Here is a tiny trained network, its code and every weight. The questions are about switching its units off for an input and a class, where a switched-off unit gives its printed mean instead of its output.

import numpy as np


def w(rows, s, z=0):
    codes = np.array(rows[::2]) - 128.0
    scale = np.full(codes.shape[1], s)
    scale[-1] = z or s
    return codes * scale


def norm(h):
    return h / np.sqrt((h * h).mean(-1, keepdims=True) + 1e-5)


def f(y):
    return np.maximum(y, 0)


def log_softmax(a):
    a = a - a.max(-1, keepdims=True)
    return a - np.log(np.exp(a).sum(-1, keepdims=True))


def net(x, mask):
    res = np.array(x, float).reshape(1, 3) / 4 @ E
    u = 0
    for l in range(2):
        y = f(norm(res) @ A[l][:, :-1].T + A[l][:, -1])
        res = res + np.where(mask[u : u + 3], y, B[l][:, -1]) @ B[l][:, :-1]
        u += 3
    return log_softmax(norm(res)[-1] @ U[:, :-1].T + U[:, -1])


A, B = {}, {}
E = w([
[237,1,33,79,161],'x0',
[81,100,210,62,84],'x1',
[156,75,216,214,145],'x2',
],0.0034)
A[0] = w([
[100,135,176,154,47,129],'0.n1',
[128,117,253,2,68,2],'0.n2',
[80,177,104,100,102,58],'0.n3',
],0.0072,0.0027)
B[0] = w([
[100,34,90,58,10,229],'0.n1',
[125,254,35,235,156,253],'0.n2',
[154,40,172,123,123,190],'0.n3',
],0.0074,0.0039)
A[1] = w([
[112,170,74,168,162,117],'1.n1',
[92,255,211,102,59,93],'1.n2',
[64,162,72,52,59,252],'1.n3',
],0.0085,0.0031)
B[1] = w([
[73,208,158,197,114,183],'1.n1',
[255,128,140,66,149,200],'1.n2',
[98,77,112,164,190,254],'1.n3',
],0.0079,0.0081)
U = w([
[148,194,94,152,134,144],'0',
[168,79,97,33,100,147],'1',
[91,88,146,141,156,166],'2',
[64,108,124,127,111,112],'3',
[59,162,160,39,78,9],'4',
[42,176,166,6,77,22],'5',
],0.019,0.012)

Each question gives the input, the list of numbers given to net, and the class t.
The units are the neurons (one row each of A and B). Each row of codes is followed by its name. A weight is (code - 128) times the scale printed after its matrix; where a second scale follows, it is the last column's (A, B and U).
mask holds one flag per neuron, layer by layer. A switched-off neuron (its flag False) gives its mean, the last column of its row in B, instead of its output. The means were averaged over made-up inputs and are rounded, as every weight is.
A unit's drop is (log p(t) with every unit on - log p(t) with that unit switched off) / (log p(t) with every unit on - log p(t) with every unit switched off).
The circuit of an input: a set's keep is (log p(t) with only the set's units on - log p(t) with every unit switched off) / (log p(t) with every unit on - log p(t) with every unit switched off). Starting from all 6 units, units are removed one at a time, each time the one whose removal leaves the highest keep (on an exact tie, the one counted first), for as long as the keep stays at least 0.8.
units of the circuit, in order: the units of the circuit, biggest drop first
k most important neurons: the k neurons with the biggest drops, biggest first
k most important neurons of layer l: the k neurons of layer l with the biggest drops, biggest first
input [-8,-5,7], class 1: units of the circuit, in order	[0.n2, 1.n2, 1.n1, 1.n3]
input [6,7,6], class 0: units of the circuit, in order	[0.n2, 0.n1, 1.n3]
input [-3,1,-6], class 2: most important neuron	[1.n3]
input [-5,4,-1], class 1: 2 most important neurons	[0.n1, 1.n2]
input [-6,5,-5], class 1: 3 most important neurons	[1.n2, 0.n3, 0.n1]
input [-1,-4,-5], class 2: 2 most important neurons of layer 0	[0.n2, 0.n3]
input [-7,0,3], class 1: 2 most important neurons	[1.n2, 1.n1]
input [1,5,-5], class 0: 2 most important neurons of layer 0	[0.n2, 0.n1]
input [1,1,-7], class 2: 2 most important neurons of layer 1	[1.n3, 1.n2]
input [-2,-1,-3], class 3: units of the circuit, in order	[1.n2, 0.n3]
input [-1,1,0], class 3: 2 most important neurons	[0.n1, 1.n2]
input [2,6,-8], class 2: 2 most important neurons of layer 1	[1.n3, 1.n2]
input [-4,1,3], class 1: 2 most important neurons	[1.n1, 1.n2]
input [-8,-6,-7], class 1: units of the circuit, in order	[0.n2, 1.n2]
input [6,-3,-8], class 2: units of the circuit, in order	[1.n2, 1.n3]
input [-3,7,0], class 0: 2 most important neurons	[0.n2, 1.n2]
input [-7,0,-8], class 2: units of the circuit, in order	[1.n3]
input [0,-2,-6], class 2: 4 most important neurons	[0.n2, 1.n2, 1.n3, 0.n1]
input [-6,7,3], class 0: 4 most important neurons	[0.n2, 1.n2, 1.n3, 0.n3]
input [-5,-2,-8], class 2: units of the circuit, in order	[1.n3]
input [4,6,-5], class 0: 2 most important neurons	[0.n2, 0.n1]
input [0,5,-7], class 2: 2 most important neurons	[1.n3, 0.n3]
input [5,-5,-7], class 2: 2 most important neurons of layer 1	[1.n2, 1.n3]
input [-4,4,3], class 0: 2 most important neurons of layer 0	[0.n2, 0.n3]
input [5,7,-5], class 0: 2 most important neurons of layer 0	[0.n2, 0.n1]
input [-7,8,-1], class 0: 3 most important neurons	[0.n2, 1.n2, 1.n3]
input [-8,2,-4], class 1: units of the circuit, in order	[1.n2]
